Below is a small trained network, with its code and all its weights. Each question gives an input and a target symbol and asks what happens when units are switched off, that is, made to give their printed mean instead of their output.

import numpy as np


def w(rows, s, z=0):
    codes = np.array(rows[::2]) - 128.0
    scale = np.full(codes.shape[1], s)
    scale[-1] = z or s
    return codes * scale


def f(y):
    return y / 2 * (1 + np.tanh(0.7978845608 * (y + 0.044715 * y**3)))


def softmax(a):
    e = np.exp(a - a.max(-1, keepdims=True))
    return e / e.sum(-1, keepdims=True)


def log_softmax(a):
    a = a - a.max(-1, keepdims=True)
    return a - np.log(np.exp(a).sum(-1, keepdims=True))


def net(x, mask):
    ids = ['αγδεηλπστφψω'.index(c) for c in x.split()]
    T = len(ids)
    res = E[ids] + P[:T]
    u = 0
    for l in range(3):
        q, k, v = (res @ M[l].T for M in (Q, K, V))
        z = softmax(np.where(np.tri(T) > 0, q @ k.T / 2**0.5, -1e9)) @ v
        res = res + np.where(mask[u], z, O[l][:, -1]) @ O[l][:, :-1]
        u += 1
        y = f(res @ A[l][:, :-1].T + A[l][:, -1])
        res = res + np.where(mask[u : u + 4], y, B[l][:, -1]) @ B[l][:, :-1]
        u += 4
    return log_softmax(res[-1] @ U[:, :-1].T + U[:, -1])


Q, K, V, O, A, B = {}, {}, {}, {}, {}, {}
E = w([
[117,160,91,88,134,142,147,99,120],'α',
[108,144,95,101,171,155,123,110,129],'γ',
[104,110,61,91,148,155,181,121,124],'δ',
[85,100,71,113,194,135,137,135,126],'ε',
[42,91,98,167,136,115,124,157,120],'η',
[154,138,83,126,111,34,212,139,87],'λ',
[119,147,137,200,184,126,145,82,155],'π',
[106,88,145,122,84,54,226,120,156],'σ',
[59,115,184,152,118,77,91,61,139],'τ',
[197,94,146,136,147,110,116,53,98],'φ',
[83,49,143,89,119,126,130,105,250],'ψ',
[248,143,137,153,46,136,54,129,143],'ω',
],0.019)
P = w([
[65,202,174,105,152,209,177,165,66],'0',
[71,146,156,151,130,193,155,132,90],'1',
[81,116,145,184,103,169,151,93,111],'2',
[92,99,99,212,74,132,128,54,149],'3',
[105,84,71,231,55,111,119,33,172],'4',
[122,77,33,255,45,63,108,17,202],'5',
],0.0083)
Q[0] = w([
[79,120,115,198,79,160,205,63,95],'L0H1',
[105,137,254,104,171,83,149,179,96],'L0H1',
],0.025)
K[0] = w([
[218,1,251,182,49,109,94,142,113],'L0H1',
[73,159,178,17,227,175,186,116,53],'L0H1',
],0.02)
V[0] = w([
[187,133,61,127,139,210,93,194,101],'L0H1',
[192,21,156,52,144,145,136,1,82],'L0H1',
],0.0096)
O[0] = w([
[114,242,44,97,91,83,91,115,177,2],'L0H1',
[148,127,148,52,168,2,90,188,189,115],'L0H1',
],0.0048,0.0094)
A[0] = w([
[162,107,80,110,110,143,60,186,49,141],'L0N1',
[246,99,122,158,149,183,115,92,57,184],'L0N2',
[168,81,123,142,156,106,72,208,68,4],'L0N3',
[192,146,116,120,179,79,146,208,145,86],'L0N4',
],0.013,0.0024)
B[0] = w([
[114,132,162,153,97,118,182,203,215,123],'L0N1',
[2,96,137,190,114,59,136,201,134,251],'L0N2',
[111,138,152,67,90,139,192,97,174,150],'L0N3',
[52,104,154,211,141,146,105,148,85,139],'L0N4',
],0.0085,0.0024)
Q[1] = w([
[66,153,3,180,76,99,98,63,109],'L1H1',
[100,26,250,168,153,116,165,141,134],'L1H1',
],0.024)
K[1] = w([
[127,94,55,208,151,55,124,66,201],'L1H1',
[165,105,253,134,75,133,130,70,170],'L1H1',
],0.032)
V[1] = w([
[155,212,216,244,216,106,153,88,240],'L1H1',
[133,173,105,207,237,144,184,165,179],'L1H1',
],0.011)
O[1] = w([
[207,221,210,246,255,134,198,73,183,255],'L1H1',
[176,90,97,210,208,159,65,136,151,228],'L1H1',
],0.0047,0.0031)
A[1] = w([
[181,250,76,28,93,190,106,56,167,31],'L1N1',
[197,234,116,111,58,136,166,84,153,73],'L1N2',
[184,183,68,13,44,177,151,171,142,4],'L1N3',
[119,126,22,138,129,150,99,88,97,140],'L1N4',
],0.011,0.0042)
B[1] = w([
[248,139,241,112,123,151,137,180,100,148],'L1N1',
[104,51,178,168,64,130,169,147,112,143],'L1N2',
[177,22,142,254,72,209,167,138,99,139],'L1N3',
[107,179,63,145,114,137,48,124,139,253],'L1N4',
],0.0079,0.0072)
Q[2] = w([
[96,113,4,207,76,133,125,114,185],'L2H1',
[61,68,125,153,142,87,178,87,172],'L2H1',
],0.023)
K[2] = w([
[167,114,61,203,87,19,154,72,142],'L2H1',
[158,41,176,116,83,86,84,5,206],'L2H1',
],0.024)
V[2] = w([
[134,165,169,146,139,69,90,134,1],'L2H1',
[104,111,211,130,108,170,19,51,172],'L2H1',
],0.017)
O[2] = w([
[178,161,102,148,53,18,167,28,196,3],'L2H1',
[99,254,160,81,99,189,177,123,143,231],'L2H1',
],0.0066,0.0056)
A[2] = w([
[227,126,53,38,168,167,102,121,157,97],'L2N1',
[172,96,82,134,103,137,110,102,111,2],'L2N2',
[120,123,113,105,150,68,120,111,167,104],'L2N3',
[249,162,114,83,134,124,102,134,135,29],'L2N4',
],0.02,0.0057)
B[2] = w([
[161,118,81,46,162,84,245,153,199,178],'L2N1',
[155,201,148,119,69,123,223,146,65,255],'L2N2',
[141,156,138,101,202,145,59,141,100,229],'L2N3',
[138,59,189,106,140,187,22,49,167,164],'L2N4',
],0.012,0.0058)
U = w([
[141,98,155,133,97,155,116,104,134,84],'α',
[129,95,130,109,125,135,123,87,167,127],'γ',
[139,101,121,134,101,153,165,129,150,48],'δ',
[106,98,97,102,148,114,161,117,161,107],'ε',
[75,119,71,128,84,146,79,78,132,252],'η',
[117,117,136,123,123,106,139,116,93,102],'λ',
[151,111,118,183,169,164,155,91,147,60],'π',
[69,2,144,141,129,96,170,70,120,201],'σ',
[51,123,166,112,99,100,186,55,155,55],'τ',
[86,127,170,103,154,65,87,103,155,161],'φ',
[72,113,186,93,138,155,145,142,114,15],'ψ',
[135,119,150,151,77,103,108,189,210,205],'ω',
],0.0061,0.0044)

Each question gives the input, a string of symbols that net reads in full, and the target symbol t.
The units are the heads (2 rows each of Q, K, V and O) and the neurons (one row each of A and B). Each row of codes is followed by its name. A weight is (code - 128) times the scale printed after its matrix; where a second scale follows, it is the last column's (O, A, B and U).
mask holds one flag per unit, layer by layer, with each layer's heads first. A switched-off unit (its flag False) gives its mean, the last column of its rows in O or B, instead of its output. The means were averaged over made-up inputs and are rounded, as every weight is.
A unit's drop is (log p(t) with every unit on - log p(t) with that unit switched off) / (log p(t) with every unit on - log p(t) with every unit switched off).
The circuit of an input: a set's keep is (log p(t) with only the set's units on - log p(t) with every unit switched off) / (log p(t) with every unit on - log p(t) with every unit switched off). Starting from the 12 units with the biggest drops (on a tie, the unit counted first), units are removed one at a time, each time the one whose removal leaves the highest keep (on an exact tie, the one counted first), for as long as the keep stays at least 0.8.
circuit, biggest first: the units of the circuit, biggest drop first
unit that matters most: the unit with the biggest drop
k most important neurons: the k neurons with the biggest drops, biggest first
top k neurons in layer l: the k neurons of layer l with the biggest drops, biggest first
drop when u is switched off: that unit's drop, to one decimal
input σ ε λ, target σ: circuit, biggest first : L2H1
input φ ω ω γ σ φ, target φ: circuit, biggest first : L0N2; L2N3; L2H1
input η σ σ η π, target σ: circuit, biggest first : L0H1; L0N2; L1N4; L2H1
input α σ α, target σ: 2 most important neurons : L0N2; L1N4
input σ π η, target σ: circuit, biggest first : L2H1; L1N4
input α α η α η α, target η: circuit, biggest first : L1N4; L1H1; L0H1
input σ η π ε ε ω, target ω: circuit, biggest first : L0N1; L0N2
input η σ τ σ σ, target τ: circuit, biggest first : L1H1; L0H1; L1N4; L2H1
input σ ω α π λ, target λ: 3 most important neurons : L2N2; L2N3; L0N4
input η η σ σ η η, target σ: circuit, biggest first : L0H1; L2H1; L1N4
input φ σ η, target φ: circuit, biggest first : L0H1; L2H1; L2N3; L0N4
input π η λ α ε, target λ: circuit, biggest first : L2N2; L2H1; L2N3
input ε ε ψ ε α, target ψ: circuit, biggest first : L0H1; L2H1
input η ψ ε η α φ, target φ: unit that matters most : L0N2
input λ λ γ ε α δ, target ε: 3 most important neurons : L2N1; L1N4; L1N2
input σ γ ω α, target α: 4 most important neurons : L1N1; L2N4; L0N2; L1N3
input σ λ ω η σ, target σ: top 2 neurons in layer 1 : L1N2; L1N4
input σ λ η η δ, target η: 2 most important neurons : L1N4; L0N2
input σ δ σ π, target σ: drop when L0N2 is switched off : 0.1
input η π ψ σ α, target ψ: drop when L1N4 is switched off : 1.2
input η η η ω η τ, target τ: drop when L1H1 is switched off : 0.4
